Here is a tiny trained network, its code and every weight. The questions are about switching its units off for an input and a class, where a switched-off unit gives its printed mean instead of its output.

import numpy as np


def w(rows, s, z=0):
    codes = np.array(rows[::2]) - 128.0
    scale = np.full(codes.shape[1], s)
    scale[-1] = z or s
    return codes * scale


def norm(h):
    return h / np.sqrt((h * h).mean(-1, keepdims=True) + 1e-5)


def f(y):
    return np.maximum(y, 0)


def log_softmax(a):
    a = a - a.max(-1, keepdims=True)
    return a - np.log(np.exp(a).sum(-1, keepdims=True))


def net(x, mask):
    res = np.array(x, float).reshape(1, 4) / 4 @ E
    u = 0
    for l in range(3):
        y = f(norm(res) @ A[l][:, :-1].T + A[l][:, -1])
        res = res + np.where(mask[u : u + 4], y, B[l][:, -1]) @ B[l][:, :-1]
        u += 4
    return log_softmax(norm(res)[-1] @ U[:, :-1].T + U[:, -1])


A, B = {}, {}
E = w([
[191,128,116,140,149,79,80,114,213,105,44],'x0',
[44,62,185,50,101,92,97,97,120,199,164],'x1',
[208,134,103,133,176,132,175,40,152,130,198],'x2',
[114,89,215,164,84,2,210,121,116,83,153],'x3',
],0.0067)
A[0] = w([
[122,92,196,119,105,40,52,173,168,195,63,119],'L0N0',
[136,145,121,166,75,20,253,97,168,61,104,94],'L0N1',
[98,98,165,198,60,30,174,111,131,75,85,2],'L0N2',
[112,101,217,136,76,131,200,58,75,161,176,12],'L0N3',
],0.0046,0.0022)
B[0] = w([
[24,149,99,172,64,167,123,81,65,67,128,236],'L0N0',
[107,1,229,198,139,135,96,66,105,127,218,253],'L0N1',
[46,164,185,172,70,204,74,206,105,22,106,218],'L0N2',
[162,104,98,142,147,151,253,190,114,164,151,214],'L0N3',
],0.0065,0.0047)
A[1] = w([
[24,81,142,60,109,181,58,83,156,240,88,250],'L1N0',
[3,186,107,76,37,136,136,243,111,165,80,140],'L1N1',
[149,174,84,174,155,167,70,119,106,137,78,103],'L1N2',
[191,93,240,195,204,42,151,137,180,123,156,228],'L1N3',
],0.0059,0.002)
B[1] = w([
[104,150,244,114,2,129,85,160,139,35,147,251],'L1N0',
[63,133,239,96,80,117,69,52,122,128,229,253],'L1N1',
[149,114,44,112,174,110,172,184,66,76,145,209],'L1N2',
[108,68,167,165,138,115,158,127,150,160,216,244],'L1N3',
],0.0085,0.006)
A[2] = w([
[219,53,21,54,156,66,100,78,222,193,52,20],'L2N0',
[139,108,162,72,152,69,199,111,118,254,205,2],'L2N1',
[117,99,58,171,103,124,186,139,111,123,138,155],'L2N2',
[173,165,20,124,198,225,166,137,112,168,91,40],'L2N3',
],0.0055,0.0033)
B[2] = w([
[2,14,177,140,105,130,174,109,9,77,188,175],'L2N0',
[247,68,47,145,217,130,167,50,190,185,137,236],'L2N1',
[99,115,105,147,238,105,211,121,129,125,109,230],'L2N2',
[126,142,117,202,100,75,125,178,70,12,139,251],'L2N3',
],0.0076,0.003)
U = w([
[165,92,63,115,221,104,180,12,203,215,183,56],'0',
[98,137,105,155,96,76,109,91,213,202,1,2],'1',
[134,131,28,147,219,132,227,183,31,77,170,150],'2',
[2,167,223,102,28,135,41,132,74,33,162,225],'3',
],0.0069,0.0048)

Each question gives the input, the list of numbers given to net, and the class t.
The units are the neurons (one row each of A and B). Each row of codes is followed by its name. A weight is (code - 128) times the scale printed after its matrix; where a second scale follows, it is the last column's (A, B and U).
mask holds one flag per neuron, layer by layer. A switched-off neuron (its flag False) gives its mean, the last column of its row in B, instead of its output. The means were averaged over made-up inputs and are rounded, as every weight is.
A unit's drop is (log p(t) with every unit on - log p(t) with that unit switched off) / (log p(t) with every unit on - log p(t) with every unit switched off).
The circuit of an input: a set's keep is (log p(t) with only the set's units on - log p(t) with every unit switched off) / (log p(t) with every unit on - log p(t) with every unit switched off). Starting from all 12 units, units are removed one at a time, each time the one whose removal leaves the highest keep (on an exact tie, the one counted first), for as long as the keep stays at least 0.8.
units of the circuit, in order: the units of the circuit, biggest drop first
unit that matters most: the unit with the biggest drop
top k neurons: the k neurons with the biggest drops, biggest first
top k neurons in layer l: the k neurons of layer l with the biggest drops, biggest first
drop of u: that unit's drop, to one decimal
input [-8,5,6,-3], class 0: top 3 neurons in layer 0 => L0N3; L0N2; L0N0
input [8,-3,-4,-7], class 2: units of the circuit, in order => L1N2
input [-6,6,2,6], class 0: units of the circuit, in order => L0N3; L2N1; L1N0
input [6,-3,5,-2], class 2: top 2 neurons => L1N1; L1N0
input [-4,-5,3,7], class 2: top 4 neurons => L1N0; L1N1; L0N3; L0N2
input [-2,3,0,6], class 2: units of the circuit, in order => L0N3; L1N0
input [-3,-5,1,2], class 0: top 3 neurons in layer 0 => L0N0; L0N1; L0N2
input [-3,0,7,-3], class 2: top 3 neurons => L1N1; L0N1; L2N3
input [4,-7,3,3], class 0: top 2 neurons => L1N0; L0N1
input [1,7,5,5], class 0: top 3 neurons => L0N3; L2N1; L1N0
input [-3,8,6,2], class 0: top 2 neurons => L2N1; L0N3
input [-3,-8,-3,-6], class 2: top 2 neurons in layer 1 => L1N2; L1N0
input [-3,-6,-3,-2], class 2: top 4 neurons => L1N2; L1N0; L0N2; L0N0
input [-6,0,5,1], class 0: unit that matters most => L2N1
input [5,-5,4,3], class 0: top 2 neurons in layer 0 => L0N0; L0N1
input [3,-7,-4,-7], class 2: top 2 neurons in layer 1 => L1N2; L1N0
input [-5,2,8,0], class 0: top 2 neurons in layer 0 => L0N0; L0N2
input [8,0,7,2], class 0: drop of L1N3 => 0.1
